Below are the code and all the weights of a small trained network. Each question names an input and a class and asks about switching units off, where a switched-off unit gives its printed mean instead of its output.

import numpy as np


def w(rows, s, z=0):
    codes = np.array(rows[::2]) - 128.0
    scale = np.full(codes.shape[1], s)
    scale[-1] = z or s
    return codes * scale


def f(y):
    return y / 2 * (1 + np.tanh(0.7978845608 * (y + 0.044715 * y**3)))


def log_softmax(a):
    a = a - a.max(-1, keepdims=True)
    return a - np.log(np.exp(a).sum(-1, keepdims=True))


def net(x, mask):
    res = np.array(x, float).reshape(1, 6) / 4 @ E
    y = f(res @ A[0][:, :-1].T + A[0][:, -1])
    res = res + np.where(mask, y, B[0][:, -1]) @ B[0][:, :-1]
    return log_softmax(res[-1] @ U[:, :-1].T + U[:, -1])


A, B = {}, {}
E = w([
[169,20,146,91,199,122,4,149],'x0',
[132,192,240,158,25,148,82,160],'x1',
[132,114,162,249,194,28,105,181],'x2',
[130,129,123,129,125,130,123,128],'x3',
[200,223,123,139,196,166,96,31],'x4',
[114,207,142,104,180,171,151,255],'x5',
],0.0072)
A[0] = w([
[174,78,138,151,53,82,125,34,107],'N0',
[103,130,134,187,167,97,112,147,98],'N1',
[150,99,121,195,100,44,101,103,101],'N2',
[101,174,87,165,58,127,174,119,254],'N3',
[87,83,152,89,72,96,144,180,47],'N4',
[144,122,183,136,77,97,113,83,103],'N5',
[111,136,86,70,104,179,133,100,100],'N6',
[71,81,118,118,98,115,143,196,88],'N7',
[121,131,124,44,77,130,127,86,134],'N8',
[95,164,149,146,168,43,110,118,44],'N9',
[123,145,129,211,132,65,118,143,118],'N10',
[120,178,92,46,92,232,101,56,57],'N11',
[116,56,102,73,68,80,112,204,142],'N12',
[142,105,130,140,120,93,103,29,112],'N13',
[84,68,95,132,112,113,156,177,69],'N14',
[146,143,153,210,133,74,116,129,93],'N15',
[149,157,201,109,65,130,64,134,108],'N16',
[131,193,84,139,145,132,34,84,131],'N17',
[131,126,148,215,162,65,145,128,131],'N18',
[181,90,174,118,166,200,29,170,249],'N19',
[192,147,142,143,65,153,98,153,47],'N20',
[109,134,38,67,45,194,90,153,18],'N21',
[190,159,129,149,116,132,178,120,139],'N22',
[121,89,134,8,88,206,68,127,156],'N23',
[143,178,185,121,83,104,101,140,96],'N24',
[154,140,255,143,110,191,101,144,104],'N25',
[63,94,44,108,210,124,172,115,95],'N26',
[123,146,157,68,95,121,146,102,138],'N27',
[131,161,217,120,90,113,99,130,87],'N28',
[184,186,124,158,180,146,107,82,96],'N29',
[102,126,44,130,146,111,120,112,91],'N30',
[104,170,111,164,121,107,195,77,164],'N31',
[149,169,100,148,155,146,101,91,58],'N32',
[105,185,130,180,64,106,99,138,151],'N33',
[114,130,42,118,189,100,166,130,101],'N34',
[87,142,141,173,159,86,140,119,140],'N35',
[145,43,166,58,166,71,102,123,190],'N36',
[95,112,139,69,97,196,133,90,72],'N37',
[154,149,97,132,192,153,137,92,117],'N38',
[173,141,176,150,177,186,139,87,100],'N39',
[179,57,173,130,153,153,26,98,159],'N40',
[160,129,123,198,119,79,105,155,79],'N41',
[156,211,153,60,196,145,128,237,121],'N42',
[211,195,149,153,202,188,92,97,80],'N43',
],0.0081,0.0032)
B[0] = w([
[145,91,88,236,110,190,177,193,221],'N0',
[116,101,134,106,184,157,104,112,169],'N1',
[119,156,129,148,142,182,122,142,200],'N2',
[98,179,91,104,150,106,142,114,229],'N3',
[126,82,167,123,125,109,152,92,172],'N4',
[170,124,85,154,100,139,120,134,170],'N5',
[132,138,143,133,161,155,87,141,181],'N6',
[105,78,180,119,113,126,160,109,176],'N7',
[127,143,142,161,182,147,93,159,186],'N8',
[124,104,185,128,164,135,69,130,156],'N9',
[125,123,154,94,195,137,115,114,190],'N10',
[127,127,161,128,163,143,107,146,235],'N11',
[115,145,173,144,89,107,166,102,202],'N12',
[121,119,106,177,105,146,147,145,203],'N13',
[144,102,210,94,87,109,127,112,163],'N14',
[162,134,148,129,175,159,101,145,186],'N15',
[190,133,93,64,127,85,124,186,196],'N16',
[102,109,160,133,97,114,177,125,186],'N17',
[101,134,150,118,175,136,95,144,206],'N18',
[90,189,75,132,146,68,183,81,255],'N19',
[175,120,140,123,136,107,104,134,150],'N20',
[124,115,180,121,163,160,81,136,186],'N21',
[104,148,128,115,112,119,155,102,160],'N22',
[109,148,124,127,179,145,121,131,234],'N23',
[156,119,104,99,94,102,112,144,172],'N24',
[174,126,92,97,95,95,114,152,201],'N25',
[203,131,124,78,85,99,113,166,205],'N26',
[129,151,119,130,167,116,97,118,162],'N27',
[178,124,104,73,82,85,105,163,177],'N28',
[136,93,177,122,94,130,182,89,196],'N29',
[183,95,108,99,128,110,99,196,154],'N30',
[89,181,110,106,145,102,121,92,203],'N31',
[147,118,158,128,91,154,123,90,155],'N32',
[140,135,96,100,136,113,124,122,186],'N33',
[199,107,79,84,81,89,63,168,187],'N34',
[132,148,123,111,168,138,108,126,165],'N35',
[112,154,94,106,121,119,167,106,219],'N36',
[125,114,166,146,209,135,72,140,179],'N37',
[135,92,178,98,50,80,116,117,180],'N38',
[133,115,186,162,109,115,161,124,167],'N39',
[76,181,98,119,124,112,135,111,244],'N40',
[116,124,144,136,154,116,73,143,169],'N41',
[117,81,50,253,103,209,182,194,234],'N42',
[96,86,207,99,91,135,169,118,217],'N43',
],0.0077,0.0071)
U = w([
[254,112,99,69,87,86,89,141,94],'0',
[110,126,191,132,225,166,56,120,97],'1',
[98,91,252,120,61,111,197,82,99],'2',
[133,96,59,248,107,190,171,152,111],'3',
[114,144,118,126,133,112,142,107,255],'4',
[47,200,67,96,144,76,160,71,81],'5',
],0.01,0.0096)

Each question gives the input, the list of numbers given to net, and the class t.
The units are the neurons (one row each of A and B). Each row of codes is followed by its name. A weight is (code - 128) times the scale printed after its matrix; where a second scale follows, it is the last column's (A, B and U).
mask holds one flag per neuron, in row order. A switched-off neuron (its flag False) gives its mean, the last column of its row in B, instead of its output. The means were averaged over made-up inputs and are rounded, as every weight is.
A unit's drop is (log p(t) with every unit on - log p(t) with that unit switched off) / (log p(t) with every unit on - log p(t) with every unit switched off).
The circuit of an input: a set's keep is (log p(t) with only the set's units on - log p(t) with every unit switched off) / (log p(t) with every unit on - log p(t) with every unit switched off). Starting from the 12 units with the biggest drops (on a tie, the unit counted first), units are removed one at a time, each time the one whose removal leaves the highest keep (on an exact tie, the one counted first), for as long as the keep stays at least 0.8.
circuit, biggest first: the units of the circuit, biggest drop first
unit that matters most: the unit with the biggest drop
top k neurons: the k neurons with the biggest drops, biggest first
input [8,-3,-6,4,-6,-5], class 5: unit that matters most => N36
input [8,1,-5,-1,0,-4], class 5: circuit, biggest first => [N19 N40]
input [-2,-2,-7,-5,7,-5], class 1: circuit, biggest first => [N11 N37]
input [7,4,0,3,1,1], class 5: circuit, biggest first => [N19 N40]
input [-2,-3,4,1,6,-6], class 2: circuit, biggest first => [N29 N38 N43]
input [-8,-8,3,3,7,-3], class 0: top 2 neurons => [N34 N26]
input [8,7,3,4,-6,1], class 5: circuit, biggest first => [N19 N40]
input [3,-8,-3,3,-2,-7], class 0: top 3 neurons => [N26 N42 N34]
input [-8,4,-2,3,5,8], class 3: top 3 neurons => [N42 N19 N40]
input [-7,-7,-2,-6,0,-7], class 0: circuit, biggest first => [N26 N34]
input [-7,-7,-3,-1,2,7], class 0: circuit, biggest first => [N34 N26]
input [3,4,3,-3,6,-3], class 2: circuit, biggest first => [N43 N29]
input [6,8,-2,6,0,8], class 0: top 3 neurons => [N16 N25 N28]
input [0,-7,-2,-2,-8,7], class 2: circuit, biggest first => [N7 N14]
input [-7,0,-5,6,1,7], class 3: circuit, biggest first => [N42]
input [-5,8,-7,-8,-8,-8], class 0: top 2 neurons => [N16 N28]
input [-8,1,-2,1,-4,8], class 3: top 3 neurons => [N42 N19 N40]
input [2,-6,0,-4,-4,6], class 0: top 4 neurons => [N26 N34 N0 N14]
input [2,-8,-1,8,6,0], class 0: top 2 neurons => [N34 N26]
input [1,-1,-6,2,-7,5], class 2: unit that matters most => N12
input [-6,-5,-6,-1,6,4], class 1: circuit, biggest first => [N11 N19]
input [8,5,6,3,-6,2], class 5: top 2 neurons => [N19 N40]
